Below is a small trained network, with its code and all its weights. Each question gives an input and a target symbol and asks what happens when units are switched off, that is, made to give their printed mean instead of their output.

import numpy as np


def w(rows, s, z=0):
    codes = np.array(rows[::2]) - 128.0
    scale = np.full(codes.shape[1], s)
    scale[-1] = z or s
    return codes * scale


def f(y):
    return np.maximum(y, 0)


def softmax(a):
    e = np.exp(a - a.max(-1, keepdims=True))
    return e / e.sum(-1, keepdims=True)


def log_softmax(a):
    a = a - a.max(-1, keepdims=True)
    return a - np.log(np.exp(a).sum(-1, keepdims=True))


def net(x, mask):
    ids = ['αγδζητφψω'.index(c) for c in x.split()]
    T = len(ids)
    res = E[ids] + P[:T]
    u = 0
    for l in range(2):
        r = res
        for j in range(2):
            rows = slice(4 * j, 4 * j + 4)
            q, k, v = (r @ M[l][rows].T for M in (Q, K, V))
            z = softmax(np.where(np.tri(T) > 0, q @ k.T / 4**0.5, -1e9)) @ v
            o = O[l][rows]
            res = res + np.where(mask[u + j], z, o[:, -1]) @ o[:, :-1]
        u += 2
        y = f(res @ A[l][:, :-1].T + A[l][:, -1])
        res = res + np.where(mask[u : u + 4], y, B[l][:, -1]) @ B[l][:, :-1]
        u += 4
    return log_softmax(res[-1] @ U[:, :-1].T + U[:, -1])


Q, K, V, O, A, B = {}, {}, {}, {}, {}, {}
E = w([
[119,208,180,147,45,151,122,85,173],'α',
[55,129,145,112,138,159,179,101,67],'γ',
[218,156,124,158,151,219,183,61,141],'δ',
[91,217,73,146,177,173,2,164,119],'ζ',
[82,68,48,148,80,172,131,133,190],'η',
[107,147,126,117,177,66,175,63,188],'τ',
[142,154,197,126,126,198,127,154,212],'φ',
[92,162,84,135,201,188,27,181,143],'ψ',
[164,226,6,133,206,102,151,167,117],'ω',
],0.0095)
P = w([
[73,158,181,249,184,153,178,183,132],'0',
[87,125,192,222,175,140,149,162,131],'1',
[97,127,173,201,162,134,142,159,130],'2',
[99,126,164,177,157,142,140,145,133],'3',
[101,136,157,155,155,141,135,150,137],'4',
[104,134,148,135,150,149,131,140,140],'5',
[109,142,137,115,144,151,122,133,142],'6',
[113,140,127,97,133,153,115,122,147],'7',
[117,133,115,77,131,155,106,115,149],'8',
[117,135,104,62,124,158,97,101,149],'9',
[123,134,92,44,116,161,89,97,150],'10',
[126,128,85,28,106,168,80,87,152],'11',
[129,128,78,12,102,164,68,74,159],'12',
[135,122,71,3,96,167,56,52,162],'13',
],0.0068)
Q[0] = w([
[18,113,191,58,125,95,110,141,141],'0.h0',
[102,163,143,126,164,119,104,110,160],'0.h0',
[238,80,138,133,72,29,123,184,86],'0.h0',
[47,123,99,140,157,105,5,176,126],'0.h0',
[111,95,133,144,139,150,112,125,101],'0.h1',
[132,114,91,160,135,136,84,153,104],'0.h1',
[109,187,131,126,156,165,165,90,216],'0.h1',
[137,79,118,145,106,87,118,142,83],'0.h1',
],0.024)
K[0] = w([
[115,142,111,49,148,123,88,114,161],'0.h0',
[108,149,117,86,111,136,160,88,145],'0.h0',
[55,154,157,253,174,116,148,155,134],'0.h0',
[24,127,125,96,56,62,139,81,119],'0.h0',
[119,129,150,149,137,116,141,130,120],'0.h1',
[104,122,103,176,140,124,127,129,149],'0.h1',
[120,135,93,33,108,158,117,115,113],'0.h1',
[139,129,143,193,124,127,128,157,132],'0.h1',
],0.026)
V[0] = w([
[138,72,88,157,191,130,99,98,211],'0.h0',
[143,179,77,181,55,109,17,110,253],'0.h0',
[193,212,105,107,149,86,137,76,182],'0.h0',
[52,119,103,170,171,91,118,152,183],'0.h0',
[131,89,148,135,148,155,134,101,71],'0.h1',
[95,102,147,127,132,124,137,134,77],'0.h1',
[201,144,68,144,154,152,103,105,254],'0.h1',
[152,101,139,142,141,156,134,100,61],'0.h1',
],0.0071)
O[0] = w([
[162,133,122,90,136,125,177,159,71,247],'0.h0',
[120,188,139,57,48,118,204,221,105,162],'0.h0',
[207,150,175,83,169,108,178,178,103,146],'0.h0',
[154,164,43,126,121,154,162,134,128,242],'0.h0',
[152,143,129,59,109,132,129,136,129,177],'0.h1',
[134,153,111,73,106,134,129,122,126,179],'0.h1',
[115,91,177,253,184,112,132,162,115,54],'0.h1',
[151,129,134,63,109,126,130,127,118,116],'0.h1',
],0.0065,0.0011)
A[0] = w([
[156,36,149,169,70,19,81,170,37,13],'0.n0',
[120,99,133,128,121,117,55,132,140,3],'0.n1',
[226,33,97,154,84,11,65,157,30,66],'0.n2',
[192,6,132,141,78,18,47,187,85,57],'0.n3',
],0.022,0.0044)
B[0] = w([
[171,116,137,97,181,118,135,71,110,128],'0.n0',
[107,156,101,129,129,166,193,176,165,252],'0.n1',
[133,214,160,91,247,147,149,171,131,128],'0.n2',
[111,177,112,123,152,121,139,89,176,128],'0.n3',
],0.013,0.0012)
Q[1] = w([
[210,102,193,163,18,120,112,167,132],'1.h0',
[206,158,218,123,152,144,129,71,173],'1.h0',
[76,169,243,139,90,97,72,201,164],'1.h0',
[99,70,156,186,142,149,217,160,7],'1.h0',
[211,94,92,180,58,66,4,162,231],'1.h1',
[16,83,90,130,79,58,111,211,73],'1.h1',
[117,133,230,145,45,168,133,177,99],'1.h1',
[180,116,156,153,147,17,182,177,141],'1.h1',
],0.024)
K[1] = w([
[199,157,126,161,77,177,79,130,191],'1.h0',
[186,198,185,150,154,141,131,109,135],'1.h0',
[103,130,162,111,121,91,57,190,169],'1.h0',
[98,80,118,204,119,151,106,76,129],'1.h0',
[72,105,128,248,128,133,158,191,112],'1.h1',
[139,142,2,131,83,178,168,122,162],'1.h1',
[158,123,163,123,78,165,139,147,174],'1.h1',
[119,178,123,163,199,138,174,130,162],'1.h1',
],0.032)
V[1] = w([
[134,49,108,120,136,88,213,111,154],'1.h0',
[186,120,101,183,128,108,144,52,43],'1.h0',
[46,137,143,153,112,68,82,94,128],'1.h0',
[138,115,69,132,108,98,155,76,82],'1.h0',
[106,164,164,159,39,151,82,152,138],'1.h1',
[223,187,155,179,76,93,184,5,123],'1.h1',
[81,134,140,90,117,29,104,174,248],'1.h1',
[226,31,126,139,85,214,167,138,221],'1.h1',
],0.013)
O[1] = w([
[159,109,45,130,149,162,147,76,132,99],'1.h0',
[78,136,14,100,87,107,164,155,79,3],'1.h0',
[209,174,134,65,135,188,164,127,156,75],'1.h0',
[119,153,54,160,157,137,199,149,100,82],'1.h0',
[159,125,121,140,135,78,180,86,105,148],'1.h1',
[143,87,198,142,174,161,114,213,217,104],'1.h1',
[77,153,2,173,175,183,184,175,148,110],'1.h1',
[204,206,126,251,84,120,226,127,162,179],'1.h1',
],0.0082,0.0044)
A[1] = w([
[128,196,97,39,103,136,134,239,115,89],'1.n0',
[188,142,91,133,207,90,91,165,106,48],'1.n1',
[153,198,83,54,112,121,125,255,126,3],'1.n2',
[139,69,115,95,183,69,182,132,163,125],'1.n3',
],0.025,0.0031)
B[1] = w([
[165,85,67,146,50,63,78,187,171,254],'1.n0',
[248,111,123,120,133,115,107,79,142,178],'1.n1',
[93,160,194,123,215,197,170,70,77,223],'1.n2',
[30,145,140,112,158,36,175,156,140,176],'1.n3',
],0.013,0.0087)
U = w([
[160,205,70,165,115,134,203,126,79,225],'α',
[137,95,144,103,82,88,137,136,161,2],'γ',
[44,83,202,71,137,172,131,28,34,252],'δ',
[141,89,145,100,80,88,145,135,156,13],'ζ',
[93,117,89,171,174,233,53,208,188,134],'η',
[110,137,135,103,197,50,165,135,159,74],'τ',
[167,170,254,138,101,124,133,158,189,203],'φ',
[132,132,136,132,68,44,98,163,108,49],'ψ',
[214,115,119,99,152,78,104,123,138,71],'ω',
],0.0047,0.0031)

Each question gives the input, a string of symbols that net reads in full, and the target symbol t.
The units are the heads (4 rows each of Q, K, V and O) and the neurons (one row each of A and B). Each row of codes is followed by its name. A weight is (code - 128) times the scale printed after its matrix; where a second scale follows, it is the last column's (O, A, B and U).
mask holds one flag per unit, layer by layer, with each layer's heads first. A switched-off unit (its flag False) gives its mean, the last column of its rows in O or B, instead of its output. The means were averaged over made-up inputs and are rounded, as every weight is.
A unit's drop is (log p(t) with every unit on - log p(t) with that unit switched off) / (log p(t) with every unit on - log p(t) with every unit switched off).
The circuit of an input: a set's keep is (log p(t) with only the set's units on - log p(t) with every unit switched off) / (log p(t) with every unit on - log p(t) with every unit switched off). Starting from all 12 units, units are removed one at a time, each time the one whose removal leaves the highest keep (on an exact tie, the one counted first), for as long as the keep stays at least 0.8.
units of the circuit, in order: the units of the circuit, biggest drop first
k most important neurons: the k neurons with the biggest drops, biggest first
which heads matter: for each layer, one digit per head in row order, 1 if its drop is at least 0.15 and else 0, layers parted by /
input φ ζ ψ, target δ: which heads matter : 01 / 11
input α γ ω γ γ, target δ: units of the circuit, in order : [1.h1]
input γ τ φ γ γ φ η γ, target α: which heads matter : 00 / 01
input γ φ τ τ ψ η γ γ γ γ ψ ψ, target η: 3 most important neurons : [0.n1 1.n0 1.n2]
input φ δ φ φ ζ, target ψ: which heads matter : 10 / 11
input α φ ω ζ η τ ζ, target ω: units of the circuit, in order : [0.h0 1.n1 1.h0]
input ω δ γ φ φ α τ φ α γ γ δ ζ, target η: which heads matter : 10 / 00
input γ γ τ γ η τ η γ γ ζ γ γ τ γ, target η: which heads matter : 10 / 01
input γ φ τ φ ζ φ φ δ τ γ ψ γ φ τ, target τ: which heads matter : 10 / 10
input γ δ η φ γ, target φ: units of the circuit, in order : [0.h1 1.h1]
input ψ δ ψ α φ η γ φ γ τ ζ φ γ, target η: which heads matter : 01 / 01
input η δ η γ δ ζ, target η: 2 most important neurons : [0.n1 1.n0]
input γ φ φ γ α ζ, target φ: units of the circuit, in order : [0.h0 1.h0]
input δ τ η γ φ φ φ η η τ δ ω, target ω: 2 most important neurons : [1.n0 1.n1]
input τ ζ η φ δ ψ, target α: units of the circuit, in order : [1.h1 0.h0]
input ζ ζ γ γ δ φ η γ γ η α ζ τ δ, target α: units of the circuit, in order : [0.h0 1.h1]
input γ δ γ γ τ η δ γ ω ω δ, target δ: which heads matter : 00 / 01
input γ φ δ γ δ γ α ζ φ α γ α α γ, target τ: which heads matter : 10 / 01
input ζ α γ α γ, target τ: units of the circuit, in order : [1.h1 1.n3]
input φ τ φ γ ψ φ γ γ δ φ φ ω, target ω: which heads matter : 00 / 00
input γ η δ φ ζ ζ γ, target ψ: which heads matter : 10 / 11
input γ φ τ φ ω δ γ γ φ φ τ δ, target δ: units of the circuit, in order : [1.n0 1.h1]
input φ δ φ γ γ η η τ γ δ, target α: units of the circuit, in order : [0.h0 1.h1 1.h0]
input α τ ζ α φ τ γ, target δ: units of the circuit, in order : [0.h1 1.h1]
